Here is a tiny trained network, its code and every weight. The questions are about switching its units off for an input and a class, where a switched-off unit gives its printed mean instead of its output.

import numpy as np


def w(rows, s, z=0):
    codes = np.array(rows[::2]) - 128.0
    scale = np.full(codes.shape[1], s)
    scale[-1] = z or s
    return codes * scale


def norm(h):
    return h / np.sqrt((h * h).mean(-1, keepdims=True) + 1e-5)


def f(y):
    return y / 2 * (1 + np.tanh(0.7978845608 * (y + 0.044715 * y**3)))


def log_softmax(a):
    a = a - a.max(-1, keepdims=True)
    return a - np.log(np.exp(a).sum(-1, keepdims=True))


def net(x, mask):
    res = np.array(x, float).reshape(1, 3) / 4 @ E
    u = 0
    for l in range(3):
        y = f(norm(res) @ A[l][:, :-1].T + A[l][:, -1])
        res = res + np.where(mask[u : u + 6], y, B[l][:, -1]) @ B[l][:, :-1]
        u += 6
    return log_softmax(norm(res)[-1] @ U[:, :-1].T + U[:, -1])


A, B = {}, {}
E = w([
[50,93,77,141,2,88,137,175],'x0',
[89,146,145,66,30,102,202,125],'x1',
[40,105,29,119,91,208,128,116],'x2',
],0.0076)
A[0] = w([
[32,35,2,85,81,168,95,213,174],'0.n0',
[140,83,157,200,163,180,83,34,111],'0.n1',
[69,137,127,44,125,216,181,67,40],'0.n2',
[136,179,118,79,236,125,107,192,41],'0.n3',
[174,177,100,183,180,154,77,75,4],'0.n4',
[142,219,212,40,111,120,200,178,52],'0.n5',
],0.0061,0.0012)
B[0] = w([
[163,23,164,185,168,128,135,75,255],'0.n0',
[135,132,164,130,134,139,73,149,175],'0.n1',
[126,162,121,126,29,110,175,134,172],'0.n2',
[51,86,131,184,161,165,112,109,164],'0.n3',
[111,132,148,121,144,121,135,172,177],'0.n4',
[98,155,105,101,2,85,76,50,168],'0.n5',
],0.0097,0.0081)
A[1] = w([
[40,117,136,2,109,122,160,119,76],'1.n0',
[124,178,144,90,107,232,104,42,104],'1.n1',
[118,176,146,88,122,173,156,98,226],'1.n2',
[43,12,94,227,63,190,168,206,3],'1.n3',
[86,21,100,99,102,206,254,106,53],'1.n4',
[121,167,104,123,154,54,27,46,47],'1.n5',
],0.0064,0.0014)
B[1] = w([
[155,220,173,120,180,129,95,134,146],'1.n0',
[65,121,196,206,147,87,96,195,155],'1.n1',
[116,168,43,254,9,123,113,50,139],'1.n2',
[108,81,162,108,187,75,173,45,254],'1.n3',
[218,38,87,191,187,34,183,163,231],'1.n4',
[119,42,130,91,126,124,120,149,155],'1.n5',
],0.0077,0.0063)
A[2] = w([
[39,137,97,188,101,101,135,131,116],'2.n0',
[207,41,152,191,120,78,197,91,40],'2.n1',
[143,123,19,200,152,98,158,161,90],'2.n2',
[84,142,166,127,194,213,119,105,196],'2.n3',
[113,93,193,163,71,89,91,133,171],'2.n4',
[219,155,130,158,128,112,168,254,6],'2.n5',
],0.0085,0.0016)
B[2] = w([
[218,153,148,134,212,180,173,90,143],'2.n0',
[115,129,101,1,233,106,157,69,249],'2.n1',
[93,106,92,19,64,142,127,103,151],'2.n2',
[191,89,181,160,115,99,77,228,180],'2.n3',
[134,115,37,129,192,197,186,123,182],'2.n4',
[109,217,158,122,123,170,130,186,123],'2.n5',
],0.0088,0.011)
U = w([
[149,210,120,228,154,193,165,127,115],'0',
[160,94,169,196,158,169,36,218,177],'1',
[138,192,54,117,128,164,180,199,60],'2',
[62,126,135,147,77,155,133,177,13],'3',
[139,148,143,64,123,173,103,195,100],'4',
[149,198,106,115,7,131,151,70,182],'5',
[73,120,103,149,83,138,111,168,3],'6',
[154,71,68,78,190,115,203,65,170],'7',
],0.015,0.006)

Each question gives the input, the list of numbers given to net, and the class t.
The units are the neurons (one row each of A and B). Each row of codes is followed by its name. A weight is (code - 128) times the scale printed after its matrix; where a second scale follows, it is the last column's (A, B and U).
mask holds one flag per neuron, layer by layer. A switched-off neuron (its flag False) gives its mean, the last column of its row in B, instead of its output. The means were averaged over made-up inputs and are rounded, as every weight is.
A unit's drop is (log p(t) with every unit on - log p(t) with that unit switched off) / (log p(t) with every unit on - log p(t) with every unit switched off).
The circuit of an input: a set's keep is (log p(t) with only the set's units on - log p(t) with every unit switched off) / (log p(t) with every unit on - log p(t) with every unit switched off). Starting from the 12 units with the biggest drops (on a tie, the unit counted first), units are removed one at a time, each time the one whose removal leaves the highest keep (on an exact tie, the one counted first), for as long as the keep stays at least 0.8.
units of the circuit, in order: the units of the circuit, biggest drop first
most important unit: the unit with the biggest drop
k most important neurons: the k neurons with the biggest drops, biggest first
top k neurons in layer l: the k neurons of layer l with the biggest drops, biggest first
drop of u: that unit's drop, to one decimal
input [2,3,-7], class 5: units of the circuit, in order	0.n0; 0.n5
input [-4,-1,4], class 1: 2 most important neurons	0.n1; 0.n0
input [8,6,-6], class 5: units of the circuit, in order	0.n0; 0.n5; 1.n4
input [-8,4,4], class 0: 2 most important neurons	0.n0; 1.n1
input [8,-2,-8], class 2: top 3 neurons in layer 2	2.n5; 2.n1; 2.n4
input [-2,3,-4], class 5: 4 most important neurons	0.n5; 0.n0; 1.n4; 2.n1
input [-3,6,-7], class 5: 3 most important neurons	0.n0; 0.n5; 1.n4
input [-1,-5,4], class 1: 2 most important neurons	0.n1; 1.n4
input [-4,4,0], class 5: most important unit	0.n5
input [-7,0,5], class 1: top 2 neurons in layer 0	0.n1; 0.n5
input [-4,5,2], class 5: drop of 0.n5	0.0
input [4,5,-3], class 5: drop of 0.n5	0.8
input [-5,8,-6], class 5: drop of 0.n0	0.1
input [8,8,-8], class 5: most important unit	0.n0
